Below are the code and all the weights of a small trained network. Each question names an input and a class and asks about switching units off, where a switched-off unit gives its printed mean instead of its output.

import numpy as np


def w(rows, s, z=0):
    codes = np.array(rows[::2]) - 128.0
    scale = np.full(codes.shape[1], s)
    scale[-1] = z or s
    return codes * scale


def f(y):
    return y / 2 * (1 + np.tanh(0.7978845608 * (y + 0.044715 * y**3)))


def log_softmax(a):
    a = a - a.max(-1, keepdims=True)
    return a - np.log(np.exp(a).sum(-1, keepdims=True))


def net(x, mask):
    res = np.array(x, float).reshape(1, 3) / 4 @ E
    y = f(res @ A[0][:, :-1].T + A[0][:, -1])
    res = res + np.where(mask, y, B[0][:, -1]) @ B[0][:, :-1]
    return log_softmax(res[-1] @ U[:, :-1].T + U[:, -1])


A, B = {}, {}
E = w([
[75,245,30],'x0',
[193,227,230],'x1',
[254,113,44],'x2',
],0.0078)
A[0] = w([
[104,185,82,96],'n0',
[117,214,88,59],'n1',
[147,21,201,103],'n2',
[92,78,81,101],'n3',
[15,136,193,14],'n4',
[59,46,51,158],'n5',
[85,222,88,89],'n6',
[96,223,66,77],'n7',
[81,176,56,149],'n8',
[12,149,198,43],'n9',
[205,130,81,2],'n10',
[157,244,214,209],'n11',
[175,190,165,92],'n12',
[206,140,77,3],'n13',
[75,41,67,180],'n14',
],0.011,0.0031)
B[0] = w([
[127,68,183,174],'n0',
[133,92,168,184],'n1',
[120,61,200,209],'n2',
[187,226,160,163],'n3',
[255,91,38,188],'n4',
[230,226,168,211],'n5',
[142,61,182,203],'n6',
[145,53,182,209],'n7',
[134,90,196,199],'n8',
[221,96,5,198],'n9',
[202,72,31,166],'n10',
[198,183,156,254],'n11',
[202,232,139,178],'n12',
[213,82,82,169],'n13',
[199,191,180,205],'n14',
],0.0087,0.0089)
U = w([
[169,244,161,100],'0',
[137,47,198,116],'1',
[177,101,1,144],'2',
[121,174,139,254],'3',
[109,130,77,96],'4',
[81,142,90,102],'5',
[36,95,77,107],'6',
[101,166,71,101],'7',
],0.017,0.016)

Each question gives the input, the list of numbers given to net, and the class t.
The units are the neurons (one row each of A and B). Each row of codes is followed by its name. A weight is (code - 128) times the scale printed after its matrix; where a second scale follows, it is the last column's (A, B and U).
mask holds one flag per neuron, in row order. A switched-off neuron (its flag False) gives its mean, the last column of its row in B, instead of its output. The means were averaged over made-up inputs and are rounded, as every weight is.
A unit's drop is (log p(t) with every unit on - log p(t) with that unit switched off) / (log p(t) with every unit on - log p(t) with every unit switched off).
The circuit of an input: a set's keep is (log p(t) with only the set's units on - log p(t) with every unit switched off) / (log p(t) with every unit on - log p(t) with every unit switched off). Starting from the 12 units with the biggest drops (on a tie, the unit counted first), units are removed one at a time, each time the one whose removal leaves the highest keep (on an exact tie, the one counted first), for as long as the keep stays at least 0.8.
circuit, biggest first: the units of the circuit, biggest drop first
unit that matters most: the unit with the biggest drop
top k neurons: the k neurons with the biggest drops, biggest first
drop of u: that unit's drop, to one decimal
input [6,-5,-1], class 1: unit that matters most	n7
input [4,-2,-7], class 2: top 2 neurons	n9; n4
input [-4,3,-6], class 2: circuit, biggest first	n9; n4
input [-4,5,-5], class 0: top 2 neurons	n11; n10
input [-3,-8,7], class 0: top 2 neurons	n5; n14
input [7,0,-8], class 2: top 3 neurons	n9; n4; n2
input [-6,-8,6], class 0: circuit, biggest first	n5; n14
input [8,-8,4], class 0: top 3 neurons	n5; n3; n14
input [6,-5,-2], class 1: top 3 neurons	n7; n8; n6
input [1,5,7], class 2: top 2 neurons	n10; n13
input [-8,8,-3], class 0: top 2 neurons	n11; n12
input [2,-8,7], class 0: top 2 neurons	n5; n14
input [-3,1,2], class 3: top 2 neurons	n7; n6
input [-6,3,7], class 2: circuit, biggest first	n10
input [-3,6,-8], class 2: top 2 neurons	n9; n4
input [-3,3,4], class 2: top 2 neurons	n5; n14
input [0,4,-8], class 2: drop of n9	0.2
input [-1,0,-2], class 3: drop of n10	0.3
input [-5,-4,-6], class 2: drop of n9	0.5
input [3,1,-8], class 2: drop of n8	0.0
